Below are the code and all the weights of a small trained network. Each question names an input and a target symbol and asks about switching units off, where a switched-off unit gives its printed mean instead of its output.

import numpy as np


def w(rows, s, z=0):
    codes = np.array(rows[::2]) - 128.0
    scale = np.full(codes.shape[1], s)
    scale[-1] = z or s
    return codes * scale


def f(y):
    return np.maximum(y, 0)


def softmax(a):
    e = np.exp(a - a.max(-1, keepdims=True))
    return e / e.sum(-1, keepdims=True)


def log_softmax(a):
    a = a - a.max(-1, keepdims=True)
    return a - np.log(np.exp(a).sum(-1, keepdims=True))


def net(x, mask):
    ids = ['εζηθπτψ'.index(c) for c in x.split()]
    T = len(ids)
    res = E[ids] + P[:T]
    u = 0
    for l in range(2):
        r = res
        for j in range(2):
            rows = slice(2 * j, 2 * j + 2)
            q, k, v = (r @ M[l][rows].T for M in (Q, K, V))
            z = softmax(np.where(np.tri(T) > 0, q @ k.T / 2**0.5, -1e9)) @ v
            o = O[l][rows]
            res = res + np.where(mask[u + j], z, o[:, -1]) @ o[:, :-1]
        u += 2
        y = f(res @ A[l][:, :-1].T + A[l][:, -1])
        res = res + np.where(mask[u : u + 16], y, B[l][:, -1]) @ B[l][:, :-1]
        u += 16
    return log_softmax(res[-1] @ U[:, :-1].T + U[:, -1])


Q, K, V, O, A, B = {}, {}, {}, {}, {}, {}
E = w([
[207,193,89,70,138,129,198,177,212,160,165],'ε',
[185,141,129,123,162,153,163,129,132,153,129],'ζ',
[165,119,148,162,160,178,161,90,78,152,67],'η',
[127,65,157,118,188,133,182,47,120,124,174],'θ',
[168,231,142,176,99,167,164,152,157,116,69],'π',
[66,166,249,214,97,51,141,167,211,120,127],'τ',
[76,137,159,142,155,21,196,161,149,236,180],'ψ',
],0.015)
P = w([
[135,184,142,172,187,155,116,126,185,146,160],'0',
[140,137,187,142,132,191,174,143,122,118,173],'1',
[131,153,233,94,187,142,144,141,145,103,112],'2',
[200,134,89,218,84,116,89,105,158,141,166],'3',
[207,177,120,130,127,28,77,116,112,90,138],'4',
[121,109,125,177,91,202,199,110,175,179,105],'5',
[128,224,182,47,190,68,133,83,175,117,34],'6',
[165,71,20,228,114,89,97,117,186,153,91],'7',
[110,147,197,12,111,58,170,121,36,71,99],'8',
[53,81,38,183,149,171,147,125,155,167,78],'9',
[149,170,25,87,111,4,69,146,40,46,179],'10',
],0.012)
Q[0] = w([
[107,194,228,32,208,104,180,137,88,84,89],'L0H1',
[44,111,149,140,203,237,187,145,246,185,69],'L0H1',
[114,117,129,101,98,137,112,157,109,135,136],'L0H2',
[172,133,160,138,128,96,172,90,159,161,88],'L0H2',
],0.013)
K[0] = w([
[144,179,112,93,197,40,35,92,124,91,95],'L0H1',
[143,75,6,245,106,110,90,98,183,145,135],'L0H1',
[158,154,128,165,153,146,119,114,139,107,166],'L0H2',
[128,95,95,94,88,86,147,90,144,148,95],'L0H2',
],0.012)
V[0] = w([
[224,238,31,145,45,210,79,195,189,28,80],'L0H1',
[179,111,123,254,122,246,133,36,29,86,31],'L0H1',
[215,106,197,182,230,139,125,143,186,167,172],'L0H2',
[216,163,132,127,55,233,134,19,153,6,128],'L0H2',
],0.0066)
O[0] = w([
[180,96,104,121,156,33,29,205,92,76,146,43],'L0H1',
[109,255,142,15,96,85,175,84,84,69,171,57],'L0H1',
[100,188,133,108,207,200,82,228,57,173,161,213],'L0H2',
[56,136,97,60,194,140,107,166,163,118,82,7],'L0H2',
],0.0083,0.014)
A[0] = w([
[34,73,64,123,35,166,45,88,106,92,138,2],'L0N1',
[101,111,181,121,50,147,22,86,149,62,165,30],'L0N2',
[141,134,130,149,209,190,191,98,176,204,130,140],'L0N3',
[107,138,149,117,141,125,44,115,97,109,189,106],'L0N4',
[234,152,137,98,197,122,159,133,218,186,170,187],'L0N5',
[137,67,103,32,69,62,68,134,119,88,119,55],'L0N6',
[111,110,118,148,122,178,121,64,80,95,162,83],'L0N7',
[45,143,181,188,75,103,86,144,142,107,142,102],'L0N8',
[124,176,82,184,147,149,98,117,92,157,193,134],'L0N9',
[175,150,134,145,104,165,109,116,115,42,10,121],'L0N10',
[146,136,126,106,116,61,75,142,51,45,152,53],'L0N11',
[108,120,88,113,126,190,72,124,1,102,73,45],'L0N12',
[137,122,92,163,211,152,120,78,15,73,77,190],'L0N13',
[146,56,199,96,110,171,167,186,108,61,137,92],'L0N14',
[71,205,173,134,110,167,186,49,104,136,130,121],'L0N15',
[229,81,154,113,94,113,170,95,164,120,109,204],'L0N16',
],0.0075,0.0084)
B[0] = w([
[166,86,197,211,86,117,148,108,126,60,193,128],'L0N1',
[104,63,198,253,215,99,239,180,205,68,160,128],'L0N2',
[127,73,152,139,63,127,155,139,125,69,126,255],'L0N3',
[146,78,163,151,70,151,147,148,190,127,103,139],'L0N4',
[126,95,151,110,129,179,170,126,53,84,115,201],'L0N5',
[25,133,155,130,90,159,131,135,195,136,152,132],'L0N6',
[135,145,131,91,187,86,132,159,114,63,141,137],'L0N7',
[97,229,155,135,129,177,88,239,118,101,53,140],'L0N8',
[136,111,202,88,142,122,146,168,114,100,101,183],'L0N9',
[87,71,98,163,130,128,146,182,137,131,211,137],'L0N10',
[136,38,170,127,79,59,185,153,168,51,154,147],'L0N11',
[162,141,128,98,34,138,176,152,132,139,179,133],'L0N12',
[104,197,80,49,92,223,170,180,137,131,166,153],'L0N13',
[117,209,45,159,132,118,105,99,157,108,198,133],'L0N14',
[187,152,121,99,182,116,148,148,239,126,114,195],'L0N15',
[88,147,77,240,141,206,141,106,74,34,167,162],'L0N16',
],0.0066,0.026)
Q[1] = w([
[135,184,101,83,206,118,251,254,175,121,164],'L1H1',
[214,244,82,112,119,140,222,97,110,203,132],'L1H1',
[112,79,138,99,41,142,49,12,133,122,72],'L1H2',
[153,122,131,137,93,83,102,86,140,170,128],'L1H2',
],0.0048)
K[1] = w([
[71,133,36,131,88,122,84,65,135,140,149],'L1H1',
[107,75,116,116,188,104,126,36,115,3,94],'L1H1',
[170,153,194,153,154,165,133,164,112,99,172],'L1H2',
[167,123,148,77,135,198,93,140,113,121,173],'L1H2',
],0.0058)
V[1] = w([
[159,183,125,126,31,151,136,184,118,162,70],'L1H1',
[81,86,99,142,230,62,171,146,199,170,158],'L1H1',
[170,51,46,78,118,202,111,16,46,35,182],'L1H2',
[207,171,130,183,107,217,48,79,185,2,135],'L1H2',
],0.0066)
O[1] = w([
[113,165,93,139,136,116,100,56,104,90,190,210],'L1H1',
[185,102,117,132,114,101,142,121,130,120,127,56],'L1H1',
[121,127,107,68,182,186,173,140,144,250,168,8],'L1H2',
[95,94,62,59,109,81,109,182,168,135,73,140],'L1H2',
],0.011,0.012)
A[1] = w([
[144,121,117,97,95,82,86,122,140,103,166,28],'L1N1',
[200,141,127,119,102,199,143,80,152,56,171,223],'L1N2',
[102,165,131,52,144,146,104,152,171,162,116,248],'L1N3',
[171,81,28,12,188,160,151,152,137,167,116,186],'L1N4',
[146,143,78,151,131,160,178,121,141,115,114,162],'L1N5',
[78,144,55,71,175,136,65,209,208,95,105,182],'L1N6',
[58,146,164,126,112,149,179,98,154,103,139,109],'L1N7',
[97,136,163,132,136,69,135,193,160,193,143,123],'L1N8',
[108,137,142,158,95,148,140,85,186,139,111,109],'L1N9',
[187,94,147,94,213,162,135,174,147,202,137,20],'L1N10',
[105,45,99,206,111,167,54,98,82,155,82,241],'L1N11',
[123,138,95,108,104,101,103,165,2,91,171,207],'L1N12',
[115,86,63,71,125,131,125,227,183,143,107,155],'L1N13',
[111,88,125,185,126,177,136,101,168,144,91,1],'L1N14',
[166,143,141,132,76,111,138,164,179,108,149,166],'L1N15',
[146,185,133,103,211,150,153,108,40,140,155,134],'L1N16',
],0.009,0.0053)
B[1] = w([
[110,58,168,93,149,234,125,114,172,128,87,144],'L1N1',
[65,141,129,124,170,70,124,157,122,146,99,254],'L1N2',
[155,53,140,176,96,220,141,147,107,29,156,143],'L1N3',
[134,57,170,112,63,202,73,99,45,148,185,142],'L1N4',
[111,56,153,124,122,110,149,111,35,144,184,185],'L1N5',
[243,134,33,95,37,111,112,164,89,158,129,152],'L1N6',
[232,104,70,128,113,103,142,52,114,179,93,216],'L1N7',
[52,134,44,161,105,56,133,180,182,118,59,136],'L1N8',
[161,70,127,124,157,102,133,97,77,184,91,180],'L1N9',
[120,37,121,144,163,211,165,72,140,158,101,132],'L1N10',
[130,146,135,128,185,148,161,125,254,70,201,229],'L1N11',
[96,182,65,201,105,113,152,169,196,102,42,188],'L1N12',
[198,168,58,67,140,144,107,29,188,93,131,142],'L1N13',
[155,133,199,123,22,120,100,113,127,72,227,206],'L1N14',
[133,103,109,135,183,176,125,52,139,140,139,193],'L1N15',
[112,153,112,145,158,129,143,181,94,210,215,155],'L1N16',
],0.0068,0.027)
U = w([
[153,127,128,150,208,108,62,199,143,170,173,3],'ε',
[114,144,145,160,74,73,33,169,2,184,140,194],'ζ',
[170,215,144,60,127,72,125,122,144,128,177,114],'η',
[171,103,138,138,197,105,126,118,95,183,41,55],'θ',
[89,129,142,89,94,84,111,151,128,110,88,40],'π',
[77,156,164,152,170,99,165,128,140,148,122,241],'τ',
[114,114,188,106,115,121,70,104,114,134,164,127],'ψ',
],0.006,0.0052)

Each question gives the input, a string of symbols that net reads in full, and the target symbol t.
The units are the heads (2 rows each of Q, K, V and O) and the neurons (one row each of A and B). Each row of codes is followed by its name. A weight is (code - 128) times the scale printed after its matrix; where a second scale follows, it is the last column's (O, A, B and U).
mask holds one flag per unit, layer by layer, with each layer's heads first. A switched-off unit (its flag False) gives its mean, the last column of its rows in O or B, instead of its output. The means were averaged over made-up inputs and are rounded, as every weight is.
A unit's drop is (log p(t) with every unit on - log p(t) with that unit switched off) / (log p(t) with every unit on - log p(t) with every unit switched off).
most important unit: the unit with the biggest drop
k most important neurons: the k neurons with the biggest drops, biggest first
k most important neurons of layer l: the k neurons of layer l with the biggest drops, biggest first
which heads matter: for each layer, one digit per head in row order, 1 if its drop is at least 0.15 and else 0, layers parted by /
input π η θ, target π: 4 most important neurons of layer 1 : L1N11; L1N12; L1N1; L1N14
input ψ ε ψ π, target ε: most important neuron of layer 1 : L1N11
input ψ η η π η ψ ψ ψ ε π η, target ε: 2 most important neurons : L1N14; L0N15
input ψ ψ η η η ε, target ζ: 2 most important neurons : L1N4; L1N11
input ψ ψ ψ ε η π θ, target η: which heads matter : 10 / 00
input ψ ψ η ψ ε ε θ π, target ε: 2 most important neurons : L1N14; L0N15
input ψ ψ ε ψ π τ ε, target π: which heads matter : 10 / 00
input ψ ψ ζ η ψ π η ψ, target π: 3 most important neurons : L1N11; L0N11; L1N8
input π ψ ψ π η ψ η ψ ζ η η, target ζ: 3 most important neurons : L1N11; L0N3; L1N4
input π ε ε ψ ζ, target ε: which heads matter : 10 / 00
input τ η ψ π, target η: which heads matter : 11 / 00
input π π η, target π: 2 most important neurons : L1N12; L1N11
input π π ψ ε, target π: which heads matter : 11 / 00
input π θ ψ π, target θ: 2 most important neurons : L1N11; L1N14
input η ψ ε ψ θ ψ, target ψ: most important unit : L1N14
input η ζ η τ, target ζ: 4 most important neurons : L1N11; L1N6; L0N8; L0N3
input η ψ ψ ψ ε ζ τ ζ ψ ψ, target ζ: which heads matter : 10 / 01
input ψ π ψ ψ ψ ψ ψ ε θ η, target ε: 2 most important neurons of layer 1 : L1N14; L1N13
input ψ ψ π ψ η η ψ ψ θ ζ, target ψ: 3 most important neurons of layer 1 : L1N14; L1N12; L1N5
input ε η ψ ε θ θ, target ε: most important unit : L0H1
input ψ ψ ψ ψ η π τ, target π: which heads matter : 11 / 01
input ψ θ π η η ε ψ ψ π ψ η, target π: 2 most important neurons : L0N11; L1N11
input π η ψ ψ η ζ ζ, target ζ: which heads matter : 11 / 01
input η ε ψ π η η, target η: 2 most important neurons : L1N13; L0N13
input ε π ψ τ, target π: 2 most important neurons : L1N11; L0N11
input ζ η π, target ζ: 2 most important neurons : L1N11; L1N6
input τ τ π ψ π, target π: 2 most important neurons of layer 0 : L0N11; L0N9
input η π π ψ ψ π, target ψ: 2 most important neurons : L1N14; L1N12
input π ψ θ ψ ε, target θ: most important neuron : L1N11
input π θ π ψ ψ η ψ π θ ψ ψ, target θ: 3 most important neurons : L1N11; L1N14; L1N7
